Here is a tiny trained network, its code and every weight. The questions are about switching its units off for an input and a target symbol, where a switched-off unit gives its printed mean instead of its output.

import numpy as np


def w(rows, s, z=0):
    codes = np.array(rows[::2]) - 128.0
    scale = np.full(codes.shape[1], s)
    scale[-1] = z or s
    return codes * scale


def norm(h):
    return h / np.sqrt((h * h).mean(-1, keepdims=True) + 1e-5)


def f(y):
    return np.maximum(y, 0)


def softmax(a):
    e = np.exp(a - a.max(-1, keepdims=True))
    return e / e.sum(-1, keepdims=True)


def log_softmax(a):
    a = a - a.max(-1, keepdims=True)
    return a - np.log(np.exp(a).sum(-1, keepdims=True))


def net(x, mask):
    ids = ['ΓΔΣΨΩαεζημξτφ'.index(c) for c in x.split()]
    T = len(ids)
    res = E[ids] + P[:T]
    u = 0
    for l in range(2):
        q, k, v = (norm(res) @ M[l].T for M in (Q, K, V))
        z = softmax(np.where(np.tri(T) > 0, q @ k.T / 2**0.5, -1e9)) @ v
        res = res + np.where(mask[u], z, O[l][:, -1]) @ O[l][:, :-1]
        u += 1
        y = f(norm(res) @ A[l][:, :-1].T + A[l][:, -1])
        res = res + np.where(mask[u : u + 12], y, B[l][:, -1]) @ B[l][:, :-1]
        u += 12
    return log_softmax(norm(res)[-1] @ U[:, :-1].T + U[:, -1])


Q, K, V, O, A, B = {}, {}, {}, {}, {}, {}
E = w([
[180,191,76,22,159,141,157,185],'Γ',
[105,169,86,43,186,100,175,154],'Δ',
[113,35,114,185,61,79,100,124],'Σ',
[194,112,168,217,4,82,2,122],'Ψ',
[97,167,47,144,167,152,205,176],'Ω',
[198,147,98,144,62,120,114,154],'α',
[66,56,167,219,65,21,74,98],'ε',
[47,143,86,177,70,91,30,125],'ζ',
[184,169,106,27,181,119,171,157],'η',
[122,136,213,53,85,87,253,204],'μ',
[119,65,112,67,145,44,87,102],'ξ',
[41,95,134,214,84,55,130,129],'τ',
[178,188,120,81,145,157,176,176],'φ',
],0.014)
P = w([
[102,119,202,44,163,187,131,127],'0',
[229,91,127,91,121,93,163,10],'1',
[126,98,121,79,138,105,78,178],'2',
[152,172,86,126,63,137,199,71],'3',
[94,131,174,84,147,80,102,165],'4',
[162,169,75,180,83,170,124,20],'5',
[98,126,131,118,134,129,104,188],'6',
[197,255,47,141,140,198,127,54],'7',
[107,115,136,122,118,111,97,189],'8',
[159,245,88,166,146,149,60,8],'9',
[109,118,152,104,128,96,85,172],'10',
],0.0098)
Q[0] = w([
[86,85,45,109,193,85,190,175],'L0H1',
[192,103,150,205,98,200,255,157],'L0H1',
],0.0061)
K[0] = w([
[52,153,113,33,253,158,245,84],'L0H1',
[130,119,174,135,92,16,247,148],'L0H1',
],0.0052)
V[0] = w([
[71,184,107,101,93,33,150,121],'L0H1',
[187,70,37,253,118,44,216,121],'L0H1',
],0.0064)
O[0] = w([
[204,105,161,157,171,62,2,97,253],'L0H1',
[194,82,139,72,114,109,147,94,78],'L0H1',
],0.0092,0.0014)
A[0] = w([
[154,187,148,98,79,146,93,125,162],'L0N1',
[163,140,131,92,119,170,142,191,60],'L0N2',
[202,64,107,164,119,193,134,121,112],'L0N3',
[107,123,141,179,148,114,70,71,158],'L0N4',
[64,74,107,146,121,101,126,40,146],'L0N5',
[79,120,111,121,121,174,94,194,179],'L0N6',
[63,156,59,132,105,89,147,95,116],'L0N7',
[143,153,127,138,77,172,166,108,134],'L0N8',
[127,116,129,124,151,61,162,207,160],'L0N9',
[118,144,143,140,51,70,105,160,143],'L0N10',
[122,184,147,124,158,78,98,92,161],'L0N11',
[113,154,169,91,65,135,255,123,255],'L0N12',
],0.0087,0.0031)
B[0] = w([
[107,132,57,168,134,122,175,93,225],'L0N1',
[79,44,125,119,157,78,64,119,158],'L0N2',
[150,107,147,104,121,87,135,201,164],'L0N3',
[185,216,95,58,231,156,206,169,222],'L0N4',
[158,244,88,71,103,143,130,119,178],'L0N5',
[97,134,203,110,106,24,120,79,179],'L0N6',
[254,34,145,117,127,127,164,95,167],'L0N7',
[174,189,73,115,112,155,133,104,160],'L0N8',
[180,138,111,188,82,178,8,128,172],'L0N9',
[114,62,121,135,179,176,130,181,254],'L0N10',
[132,60,45,148,60,162,123,189,191],'L0N11',
[180,126,52,165,134,124,104,101,167],'L0N12',
],0.0064,0.008)
Q[1] = w([
[188,192,117,136,106,127,166,70],'L1H1',
[84,121,162,118,106,167,208,2],'L1H1',
],0.0095)
K[1] = w([
[228,34,17,162,171,156,47,158],'L1H1',
[215,36,2,149,177,128,56,187],'L1H1',
],0.0069)
V[1] = w([
[139,91,255,144,104,170,62,171],'L1H1',
[199,107,188,81,245,109,147,167],'L1H1',
],0.0076)
O[1] = w([
[78,83,49,178,235,147,151,142,127],'L1H1',
[200,146,90,114,249,15,107,127,2],'L1H1',
],0.013,0.0033)
A[1] = w([
[189,155,185,144,113,5,153,211,172],'L1N1',
[67,87,63,146,186,189,177,96,200],'L1N2',
[135,163,176,86,62,162,101,90,28],'L1N3',
[104,141,166,117,201,114,124,100,85],'L1N4',
[200,138,118,151,46,93,109,181,137],'L1N5',
[170,123,73,131,196,108,216,46,186],'L1N6',
[146,86,139,159,220,92,115,109,123],'L1N7',
[158,181,95,103,129,123,156,31,33],'L1N8',
[117,98,99,149,190,84,54,181,251],'L1N9',
[170,173,138,79,122,84,63,119,233],'L1N10',
[70,146,161,123,71,131,70,155,214],'L1N11',
[209,170,194,68,109,63,169,81,90],'L1N12',
],0.011,0.0024)
B[1] = w([
[178,159,133,96,124,172,184,85,192],'L1N1',
[116,123,153,75,96,177,255,103,180],'L1N2',
[115,128,80,197,138,143,139,63,176],'L1N3',
[198,86,169,163,161,196,15,141,134],'L1N4',
[40,182,104,111,189,122,110,134,247],'L1N5',
[96,163,70,95,4,29,154,50,174],'L1N6',
[98,99,108,188,95,115,51,3,154],'L1N7',
[42,156,44,91,120,147,134,120,179],'L1N8',
[113,123,220,94,134,165,125,153,203],'L1N9',
[153,144,128,188,120,164,187,127,213],'L1N10',
[157,71,89,157,145,48,121,162,181],'L1N11',
[99,93,63,39,93,83,219,130,182],'L1N12',
],0.0085,0.013)
U = w([
[117,111,70,103,62,83,216,85,90],'Γ',
[54,205,27,227,144,125,119,137,46],'Δ',
[50,73,136,161,165,223,233,153,5],'Σ',
[159,51,112,185,145,87,80,66,254],'Ψ',
[129,179,162,109,162,151,176,204,117],'Ω',
[95,69,126,172,82,130,108,118,95],'α',
[12,129,134,112,152,92,64,208,192],'ε',
[118,153,180,106,133,157,139,117,138],'ζ',
[140,101,152,155,147,111,123,78,212],'η',
[57,155,234,124,2,156,84,91,77],'μ',
[65,19,82,177,205,101,134,53,4],'ξ',
[120,133,161,129,147,169,113,97,145],'τ',
[106,125,164,146,156,214,64,85,165],'φ',
],0.0082,0.002)

Each question gives the input, a string of symbols that net reads in full, and the target symbol t.
The units are the heads (2 rows each of Q, K, V and O) and the neurons (one row each of A and B). Each row of codes is followed by its name. A weight is (code - 128) times the scale printed after its matrix; where a second scale follows, it is the last column's (O, A, B and U).
mask holds one flag per unit, layer by layer, with each layer's heads first. A switched-off unit (its flag False) gives its mean, the last column of its rows in O or B, instead of its output. The means were averaged over made-up inputs and are rounded, as every weight is.
A unit's drop is (log p(t) with every unit on - log p(t) with that unit switched off) / (log p(t) with every unit on - log p(t) with every unit switched off).
The circuit of an input: a set's keep is (log p(t) with only the set's units on - log p(t) with every unit switched off) / (log p(t) with every unit on - log p(t) with every unit switched off). Starting from the 12 units with the biggest drops (on a tie, the unit counted first), units are removed one at a time, each time the one whose removal leaves the highest keep (on an exact tie, the one counted first), for as long as the keep stays at least 0.8.
units of the circuit, in order: the units of the circuit, biggest drop first
unit that matters most: the unit with the biggest drop
top k neurons: the k neurons with the biggest drops, biggest first
k most important neurons of layer l: the k neurons of layer l with the biggest drops, biggest first
input Ψ Ψ ε, target Σ: units of the circuit, in order => (L1H1, L0H1, L1N2)
input μ Γ ζ Ψ τ τ α Δ ξ, target ξ: top 2 neurons => (L0N4, L0N9)
input Ω Ψ Ψ Ψ ε Ψ μ φ α ζ, target Γ: units of the circuit, in order => (L0N4, L0H1, L0N7, L1N6)
input ζ Ψ Γ Ψ Ψ ζ Γ Ω, target Γ: units of the circuit, in order => (L1N6, L1N5)
input Ψ η ζ ζ ε μ η, target Σ: unit that matters most => L0H1
input α α Ψ μ Ψ α η φ Δ, target μ: top 2 neurons => (L0N6, L0N12)
input Ψ ζ Ψ Σ Ψ η ε, target Σ: top 2 neurons => (L1N2, L0N1)
input ε α α, target Ψ: 2 most important neurons of layer 0 => (L0N4, L0N1)
input ε Δ τ μ Ψ α α Ψ Ψ, target Ψ: top 3 neurons => (L0N4, L0N1, L0N12)
input ζ η ε, target ε: 3 most important neurons of layer 0 => (L0N4, L0N5, L0N11)
input ε ζ Ψ Ψ Ψ Ψ Σ, target Ψ: top 3 neurons => (L0N4, L0N1, L1N7)
input φ ζ α, target Δ: 2 most important neurons of layer 1 => (L1N5, L1N3)
input ε Γ μ φ Ψ ζ μ, target Ψ: 3 most important neurons of layer 0 => (L0N4, L0N1, L0N12)
input α Ψ Ψ ζ Γ Γ ζ, target μ: units of the circuit, in order => (L1H1)
input ζ τ Γ η Ω ζ μ ζ ζ τ Ω, target ε: 4 most important neurons of layer 0 => (L0N4, L0N9, L0N6, L0N1)
input Γ α Ψ φ Ψ Ψ Ψ Ψ Γ, target Ω: top 2 neurons => (L0N2, L0N10)
input α ξ Σ, target μ: 2 most important neurons of layer 0 => (L0N6, L0N12)
input Ψ Δ ε Ω ε Ψ, target Δ: top 2 neurons => (L0N10, L1N5)
input Γ α ζ, target Ω: 2 most important neurons of layer 0 => (L0N10, L0N12)
input φ Ψ Ω Ψ η Ψ Γ, target Δ: unit that matters most => L0N10
input ζ μ Σ Ω Ψ Γ Ω α φ μ Ψ, target ε: 3 most important neurons of layer 0 => (L0N12, L0N4, L0N6)
input ζ Ψ Ψ Ψ Γ Ψ Ψ α Γ Ψ ζ, target ε: top 2 neurons => (L0N4, L0N1)
